Here is a tiny trained network, its code and every weight. The questions are about switching its units off for an input and a class, where a switched-off unit gives its printed mean instead of its output.

import numpy as np


def w(rows, s, z=0):
    codes = np.array(rows[::2]) - 128.0
    scale = np.full(codes.shape[1], s)
    scale[-1] = z or s
    return codes * scale


def f(y):
    return y / 2 * (1 + np.tanh(0.7978845608 * (y + 0.044715 * y**3)))


def log_softmax(a):
    a = a - a.max(-1, keepdims=True)
    return a - np.log(np.exp(a).sum(-1, keepdims=True))


def net(x, mask):
    res = np.array(x, float).reshape(1, 5) / 4 @ E
    y = f(res @ A[0][:, :-1].T + A[0][:, -1])
    res = res + np.where(mask, y, B[0][:, -1]) @ B[0][:, :-1]
    return log_softmax(res[-1] @ U[:, :-1].T + U[:, -1])


A, B = {}, {}
E = w([
[223,146,181,123,61,175],'x0',
[65,116,157,109,139,230],'x1',
[72,120,179,226,70,99],'x2',
[112,245,80,156,100,159],'x3',
[76,187,189,49,126,80],'x4',
],0.012)
A[0] = w([
[129,106,143,119,134,117,47],'N1',
[95,177,66,146,103,142,80],'N2',
[56,77,90,131,213,85,45],'N3',
[176,68,73,171,152,180,64],'N4',
[72,117,123,128,151,171,75],'N5',
[167,66,154,90,186,108,101],'N6',
[76,137,163,114,115,201,118],'N7',
[187,135,123,126,137,64,61],'N8',
[97,114,156,135,131,179,87],'N9',
[140,101,96,149,122,141,39],'N10',
[179,126,102,164,169,139,63],'N11',
[156,141,115,132,121,90,61],'N12',
[76,153,99,169,208,102,10],'N13',
[162,133,103,61,193,165,82],'N14',
[131,125,110,119,99,108,47],'N15',
[133,127,124,119,111,109,63],'N16',
[157,147,85,148,155,33,84],'N17',
[162,128,125,140,72,43,131],'N18',
[113,176,177,78,108,87,57],'N19',
[128,152,175,97,145,101,55],'N20',
[98,112,152,113,103,181,65],'N21',
[138,178,207,68,133,100,141],'N22',
[114,168,151,74,157,94,69],'N23',
[108,109,154,112,153,195,81],'N24',
[170,132,70,51,167,148,52],'N25',
[170,107,74,40,128,147,10],'N26',
[107,33,185,93,147,165,109],'N27',
[105,140,166,83,105,83,106],'N28',
[106,87,112,116,136,108,41],'N29',
[250,127,228,98,52,182,63],'N30',
[168,153,143,138,143,67,95],'N31',
[115,214,88,171,134,142,93],'N32',
[160,115,120,161,131,155,85],'N33',
[113,201,107,131,115,181,117],'N34',
[169,85,166,126,169,82,86],'N35',
[163,67,51,183,123,161,95],'N36',
[56,104,208,245,47,104,16],'N37',
[182,139,191,125,74,159,2],'N38',
[155,65,165,123,132,108,60],'N39',
[139,90,107,191,133,141,65],'N40',
[120,132,157,82,121,111,50],'N41',
[143,199,87,142,102,150,77],'N42',
[91,154,176,121,157,99,100],'N43',
[126,65,204,169,148,96,75],'N44',
],0.014,0.0089)
B[0] = w([
[63,197,161,108,123,117,127],'N1',
[144,118,197,84,145,81,177],'N2',
[102,122,89,179,179,51,208],'N3',
[45,76,146,124,123,160,212],'N4',
[129,175,111,165,165,151,167],'N5',
[175,135,179,72,124,97,198],'N6',
[175,150,108,139,165,191,202],'N7',
[137,195,143,143,149,173,168],'N8',
[164,180,120,147,143,173,165],'N9',
[80,130,150,135,114,133,141],'N10',
[68,117,154,112,109,168,160],'N11',
[116,176,127,112,156,160,141],'N12',
[103,150,112,165,151,66,166],'N13',
[156,161,76,142,44,111,203],'N14',
[75,200,140,120,138,136,122],'N15',
[84,166,138,120,137,144,122],'N16',
[163,194,126,159,175,201,190],'N17',
[187,167,113,144,146,202,189],'N18',
[87,77,155,145,112,154,183],'N19',
[66,110,152,126,124,155,153],'N20',
[141,181,120,151,146,179,161],'N21',
[85,38,135,159,120,163,213],'N22',
[89,84,148,155,104,148,176],'N23',
[157,184,131,175,142,170,175],'N24',
[112,164,48,90,38,115,199],'N25',
[121,157,87,87,70,119,181],'N26',
[193,149,186,55,158,127,216],'N27',
[96,76,145,149,110,165,177],'N28',
[93,167,149,129,144,86,142],'N29',
[96,131,95,202,189,39,252],'N30',
[136,147,112,119,158,184,163],'N31',
[181,98,212,66,129,80,196],'N32',
[77,124,144,148,128,139,158],'N33',
[175,121,178,83,158,98,204],'N34',
[161,147,170,98,133,136,174],'N35',
[57,60,168,161,115,170,222],'N36',
[157,157,42,84,9,111,231],'N37',
[52,167,89,175,165,46,173],'N38',
[136,154,186,69,136,100,166],'N39',
[83,109,165,140,98,154,171],'N40',
[60,135,160,137,101,145,147],'N41',
[148,113,208,58,135,90,188],'N42',
[81,82,107,136,121,140,169],'N43',
[159,151,159,46,114,100,184],'N44',
],0.011,0.015)
U = w([
[170,141,192,80,126,87,99],'0',
[141,163,39,120,3,115,101],'1',
[71,72,144,168,99,180,113],'2',
[106,156,74,199,191,32,122],'3',
[177,199,108,165,167,219,128],'4',
[226,47,77,152,135,135,254],'5',
],0.013,0.018)

Each question gives the input, the list of numbers given to net, and the class t.
The units are the neurons (one row each of A and B). Each row of codes is followed by its name. A weight is (code - 128) times the scale printed after its matrix; where a second scale follows, it is the last column's (A, B and U).
mask holds one flag per neuron, in row order. A switched-off neuron (its flag False) gives its mean, the last column of its row in B, instead of its output. The means were averaged over made-up inputs and are rounded, as every weight is.
A unit's drop is (log p(t) with every unit on - log p(t) with that unit switched off) / (log p(t) with every unit on - log p(t) with every unit switched off).
The circuit of an input: a set's keep is (log p(t) with only the set's units on - log p(t) with every unit switched off) / (log p(t) with every unit on - log p(t) with every unit switched off). Starting from the 12 units with the biggest drops (on a tie, the unit counted first), units are removed one at a time, each time the one whose removal leaves the highest keep (on an exact tie, the one counted first), for as long as the keep stays at least 0.8.
circuit, biggest first: the units of the circuit, biggest drop first
top k neurons: the k neurons with the biggest drops, biggest first
drop when u is switched off: that unit's drop, to one decimal
input [7,-5,-4,0,0], class 3: circuit, biggest first : (N30)
input [7,-8,2,-3,-4], class 4: top 2 neurons : (N18, N8)
input [-3,-7,-6,5,3], class 4: top 3 neurons : (N17, N37, N8)
input [8,-8,1,8,-3], class 0: top 3 neurons : (N42, N32, N3)
input [-7,8,2,6,7], class 4: top 3 neurons : (N7, N30, N5)
input [4,7,-8,-2,-3], class 1: top 3 neurons : (N25, N14, N26)
input [4,8,3,8,2], class 0: top 2 neurons : (N32, N34)
input [-2,-7,-2,1,-6], class 4: top 2 neurons : (N17, N18)
input [8,7,-1,-1,3], class 3: top 2 neurons : (N30, N38)
input [6,6,-5,6,-4], class 0: top 2 neurons : (N42, N34)
input [-6,-2,7,6,4], class 1: top 3 neurons : (N37, N30, N27)
input [-5,1,-4,1,-2], class 3: top 2 neurons : (N37, N3)
input [-8,3,8,-6,-6], class 1: top 3 neurons : (N37, N30, N44)
input [-6,-2,-3,-4,-3], class 3: circuit, biggest first : (N3)
input [8,-2,7,-5,6], class 3: top 4 neurons : (N30, N38, N25, N14)
input [7,3,6,-6,-6], class 3: drop when N38 is switched off : 0.7
input [-2,-1,-2,5,-1], class 0: drop when N22 is switched off : 0.0
input [5,-8,-6,2,-7], class 4: drop when N28 is switched off : 0.1
